Below are the code and all the weights of a small trained network. Each question names an input and a target symbol and asks about switching units off, where a switched-off unit gives its printed mean instead of its output.

import numpy as np


def w(rows, s, z=0):
    codes = np.array(rows[::2]) - 128.0
    scale = np.full(codes.shape[1], s)
    scale[-1] = z or s
    return codes * scale


def norm(h):
    return h / np.sqrt((h * h).mean(-1, keepdims=True) + 1e-5)


def f(y):
    return y / 2 * (1 + np.tanh(0.7978845608 * (y + 0.044715 * y**3)))


def softmax(a):
    e = np.exp(a - a.max(-1, keepdims=True))
    return e / e.sum(-1, keepdims=True)


def log_softmax(a):
    a = a - a.max(-1, keepdims=True)
    return a - np.log(np.exp(a).sum(-1, keepdims=True))


def net(x, mask):
    ids = ['ΘΦαγεζμτψ'.index(c) for c in x.split()]
    T = len(ids)
    res = E[ids] + P[:T]
    u = 0
    for l in range(3):
        r = norm(res)
        for j in range(2):
            rows = slice(2 * j, 2 * j + 2)
            q, k, v = (r @ M[l][rows].T for M in (Q, K, V))
            z = softmax(np.where(np.tri(T) > 0, q @ k.T / 2**0.5, -1e9)) @ v
            o = O[l][rows]
            res = res + np.where(mask[u + j], z, o[:, -1]) @ o[:, :-1]
        u += 2
        y = f(norm(res) @ A[l][:, :-1].T + A[l][:, -1])
        res = res + np.where(mask[u : u + 4], y, B[l][:, -1]) @ B[l][:, :-1]
        u += 4
    return log_softmax(norm(res)[-1] @ U[:, :-1].T + U[:, -1])


Q, K, V, O, A, B = {}, {}, {}, {}, {}, {}
E = w([
[163,221,7,72,160,182,156,191],'Θ',
[156,177,117,156,106,85,120,104],'Φ',
[159,175,103,36,172,119,97,144],'α',
[125,128,165,203,89,155,147,156],'γ',
[125,167,191,134,120,147,166,127],'ε',
[122,53,106,152,140,133,114,204],'ζ',
[138,153,166,123,117,64,176,125],'μ',
[173,109,156,119,113,113,122,118],'τ',
[90,160,183,171,67,135,154,152],'ψ',
],0.018)
P = w([
[82,57,52,92,172,187,155,74],'0',
[67,189,101,78,88,2,164,116],'1',
[81,177,117,86,81,43,164,133],'2',
[101,176,123,90,88,51,152,139],'3',
[117,186,123,115,91,79,140,137],'4',
[112,184,118,113,90,72,128,142],'5',
[115,185,136,107,102,46,127,150],'6',
[123,186,143,124,103,56,122,146],'7',
[138,191,153,122,100,82,106,160],'8',
[130,191,149,166,104,77,101,149],'9',
[151,191,161,157,110,69,84,151],'10',
[163,193,164,160,121,65,84,145],'11',
[157,195,160,178,120,97,71,146],'12',
[159,208,179,187,122,86,71,147],'13',
],0.0086)
Q[0] = w([
[98,120,207,135,128,126,115,25],'0.h1',
[134,92,170,167,255,164,170,205],'0.h1',
[149,193,162,95,111,116,123,159],'0.h2',
[156,109,158,109,116,152,67,182],'0.h2',
],0.0084)
K[0] = w([
[235,168,254,180,76,84,55,173],'0.h1',
[34,31,81,163,102,123,74,144],'0.h1',
[74,89,155,76,240,194,159,49],'0.h2',
[149,77,78,63,107,94,84,153],'0.h2',
],0.0065)
V[0] = w([
[143,157,132,235,108,134,190,160],'0.h1',
[100,108,103,130,136,185,222,2],'0.h1',
[124,110,101,170,44,159,89,203],'0.h2',
[240,41,142,187,188,170,110,101],'0.h2',
],0.0066)
O[0] = w([
[158,143,121,109,210,59,142,141,105],'0.h1',
[111,81,121,90,124,134,156,58,56],'0.h1',
[115,216,171,2,112,128,140,79,54],'0.h2',
[58,170,66,65,155,123,91,156,3],'0.h2',
],0.01,0.0045)
A[0] = w([
[222,183,34,167,134,197,140,172,99],'0.n1',
[156,134,186,169,110,121,165,202,251],'0.n2',
[119,202,150,176,78,58,130,249,22],'0.n3',
[157,113,78,62,57,131,1,223,17],'0.n4',
],0.0076,0.0024)
B[0] = w([
[144,103,178,160,135,29,76,56,184],'0.n1',
[155,200,73,108,108,2,116,55,241],'0.n2',
[194,62,109,141,191,177,32,64,254],'0.n3',
[186,66,130,251,157,47,58,152,176],'0.n4',
],0.0078,0.011)
Q[1] = w([
[127,114,142,143,110,119,73,141],'1.h1',
[207,121,127,141,40,70,106,10],'1.h1',
[199,129,59,124,82,81,135,95],'1.h2',
[62,15,191,37,190,255,150,126],'1.h2',
],0.0081)
K[1] = w([
[106,173,204,53,99,190,168,106],'1.h1',
[27,87,146,54,158,254,73,147],'1.h1',
[144,5,121,90,149,218,176,148],'1.h2',
[207,181,128,165,72,32,84,176],'1.h2',
],0.0063)
V[1] = w([
[154,81,32,124,140,231,88,60],'1.h1',
[7,173,154,6,212,191,169,146],'1.h1',
[27,101,171,150,106,165,131,127],'1.h2',
[125,129,98,56,186,80,253,121],'1.h2',
],0.0074)
O[1] = w([
[62,182,126,181,101,89,74,136,253],'1.h1',
[146,168,135,88,246,152,135,206,89],'1.h1',
[85,129,137,152,157,227,225,147,152],'1.h2',
[164,164,47,90,195,80,188,144,152],'1.h2',
],0.011)
A[1] = w([
[118,72,140,173,80,101,138,42,243],'1.n1',
[130,109,149,134,164,160,121,150,56],'1.n2',
[248,95,146,90,156,150,175,113,4],'1.n3',
[101,157,147,107,117,110,145,113,23],'1.n4',
],0.011,0.0018)
B[1] = w([
[141,143,93,5,108,132,144,167,246],'1.n1',
[170,148,148,130,145,24,119,132,120],'1.n2',
[93,202,123,8,140,128,111,30,142],'1.n3',
[153,124,189,169,125,159,98,108,121],'1.n4',
],0.011)
Q[2] = w([
[140,254,130,122,96,93,188,79],'2.h1',
[132,253,32,142,51,44,142,99],'2.h1',
[164,153,96,153,122,40,104,161],'2.h2',
[135,208,57,124,164,70,85,172],'2.h2',
],0.0097)
K[2] = w([
[25,144,131,98,220,200,150,118],'2.h1',
[85,31,2,102,119,201,197,76],'2.h1',
[49,135,104,122,212,177,150,107],'2.h2',
[75,135,150,150,182,229,140,136],'2.h2',
],0.0096)
V[2] = w([
[233,91,147,152,84,164,89,159],'2.h1',
[184,23,97,190,172,146,232,131],'2.h1',
[43,141,123,117,114,210,95,2],'2.h2',
[168,174,202,154,81,184,141,55],'2.h2',
],0.0075)
O[2] = w([
[210,74,165,142,249,85,101,46,26],'2.h1',
[197,99,83,210,153,124,237,125,70],'2.h1',
[28,186,110,117,220,90,145,102,182],'2.h2',
[89,51,191,121,228,1,173,96,1],'2.h2',
],0.0095,0.0057)
A[2] = w([
[197,185,76,138,140,210,145,182,63],'2.n1',
[215,37,167,231,218,113,48,150,171],'2.n2',
[183,164,70,214,254,163,235,222,43],'2.n3',
[86,108,169,97,16,113,31,64,4],'2.n4',
],0.0076,0.0031)
B[2] = w([
[144,85,246,74,102,157,118,95,187],'2.n1',
[181,109,209,188,212,166,108,104,147],'2.n2',
[114,111,209,157,90,32,157,188,188],'2.n3',
[154,146,195,72,137,124,213,215,254],'2.n4',
],0.012,0.008)
U = w([
[202,201,110,182,159,51,44,120,155],'Θ',
[66,178,95,83,69,161,180,208,220],'Φ',
[60,78,208,109,109,95,86,81,73],'α',
[166,153,142,74,212,144,143,248,3],'γ',
[117,131,138,229,149,117,189,187,77],'ε',
[168,134,147,144,120,255,94,161,88],'ζ',
[166,64,32,154,96,145,139,85,86],'μ',
[23,154,87,212,196,163,72,134,119],'τ',
[106,149,100,110,212,135,141,25,115],'ψ',
],0.0078,0.006)

Each question gives the input, a string of symbols that net reads in full, and the target symbol t.
The units are the heads (2 rows each of Q, K, V and O) and the neurons (one row each of A and B). Each row of codes is followed by its name. A weight is (code - 128) times the scale printed after its matrix; where a second scale follows, it is the last column's (O, A, B and U).
mask holds one flag per unit, layer by layer, with each layer's heads first. A switched-off unit (its flag False) gives its mean, the last column of its rows in O or B, instead of its output. The means were averaged over made-up inputs and are rounded, as every weight is.
A unit's drop is (log p(t) with every unit on - log p(t) with that unit switched off) / (log p(t) with every unit on - log p(t) with every unit switched off).
The circuit of an input: a set's keep is (log p(t) with only the set's units on - log p(t) with every unit switched off) / (log p(t) with every unit on - log p(t) with every unit switched off). Starting from the 12 units with the biggest drops (on a tie, the unit counted first), units are removed one at a time, each time the one whose removal leaves the highest keep (on an exact tie, the one counted first), for as long as the keep stays at least 0.8.
units of the circuit, in order: the units of the circuit, biggest drop first
unit that matters most: the unit with the biggest drop
top k neurons: the k neurons with the biggest drops, biggest first
top k neurons in layer l: the k neurons of layer l with the biggest drops, biggest first
heads that matter: for each layer, one digit per head in row order, 1 if its drop is at least 0.15 and else 0, layers parted by /
input γ Φ μ τ τ ψ α τ α τ Φ ε, target γ: units of the circuit, in order -> 0.h2; 1.h1; 0.n2; 0.n3
input α Φ ψ α ψ α Φ τ, target α: units of the circuit, in order -> 2.h2; 2.h1; 1.h1
input γ α Φ α, target γ: top 2 neurons -> 0.n3; 0.n2
input γ Φ τ ζ α, target γ: unit that matters most -> 0.h2
input α τ Φ μ γ, target α: heads that matter -> 10 / 11 / 11
input ζ γ τ, target ζ: heads that matter -> 01 / 10 / 01
input α τ ε Φ, target α: units of the circuit, in order -> 1.h2; 0.h1; 2.h2; 0.n2
input γ μ Φ α α μ Φ ζ α α γ, target γ: units of the circuit, in order -> 0.h2; 1.h1; 0.n3; 0.n2
input ζ α ζ Φ τ Θ ψ γ α Θ ε ζ, target ζ: units of the circuit, in order -> 0.h2; 0.n3; 2.h2; 1.h1
input ζ Φ γ α α ζ Φ ψ γ, target ζ: units of the circuit, in order -> 0.n3; 0.h2; 2.h2; 1.h1
input τ α Θ μ Φ ε Φ γ ψ α Φ Φ μ, target τ: top 2 neurons -> 0.n2; 1.n1
input ε ζ Φ ζ Φ ε μ μ ψ α τ α ε, target ε: top 2 neurons -> 0.n2; 0.n3
input α ε γ α τ α γ Φ ψ ψ ε α ε, target α: top 2 neurons -> 0.n4; 0.n3
input μ ε ψ Φ ε τ ε τ α Φ α μ τ τ, target μ: units of the circuit, in order -> 0.h2; 1.h1
input γ Θ Φ, target γ: heads that matter -> 01 / 10 / 00
input τ μ Φ α τ μ ε ζ ζ Φ α ζ, target τ: top neuron in layer 1 -> 1.n1
input Φ μ Φ, target Φ: top 2 neurons -> 0.n2; 1.n1
input γ α ζ Θ Φ α Φ ε μ Φ ψ, target γ: top 2 neurons -> 0.n3; 0.n2
input μ τ τ α ζ, target μ: top 2 neurons -> 0.n3; 2.n4
input γ Θ α Φ μ α α ζ, target γ: top 2 neurons -> 0.n2; 0.n3
input ε μ τ γ ψ τ α γ τ, target ε: heads that matter -> 11 / 11 / 10
input ψ Φ μ α γ, target ψ: top 2 neurons -> 1.n3; 0.n3
input Φ α τ ζ μ ζ Φ Φ μ α τ, target Φ: units of the circuit, in order -> 1.h1; 1.n1; 2.n4
input μ ε α γ, target μ: heads that matter -> 01 / 10 / 10
input Φ ζ τ μ τ ζ τ γ ε ε ψ ψ τ α, target Φ: top 2 neurons -> 0.n2; 0.n3
input ψ α Φ, target ψ: top neuron -> 1.n3
input ψ τ μ Φ τ Θ, target ψ: heads that matter -> 01 / 10 / 00
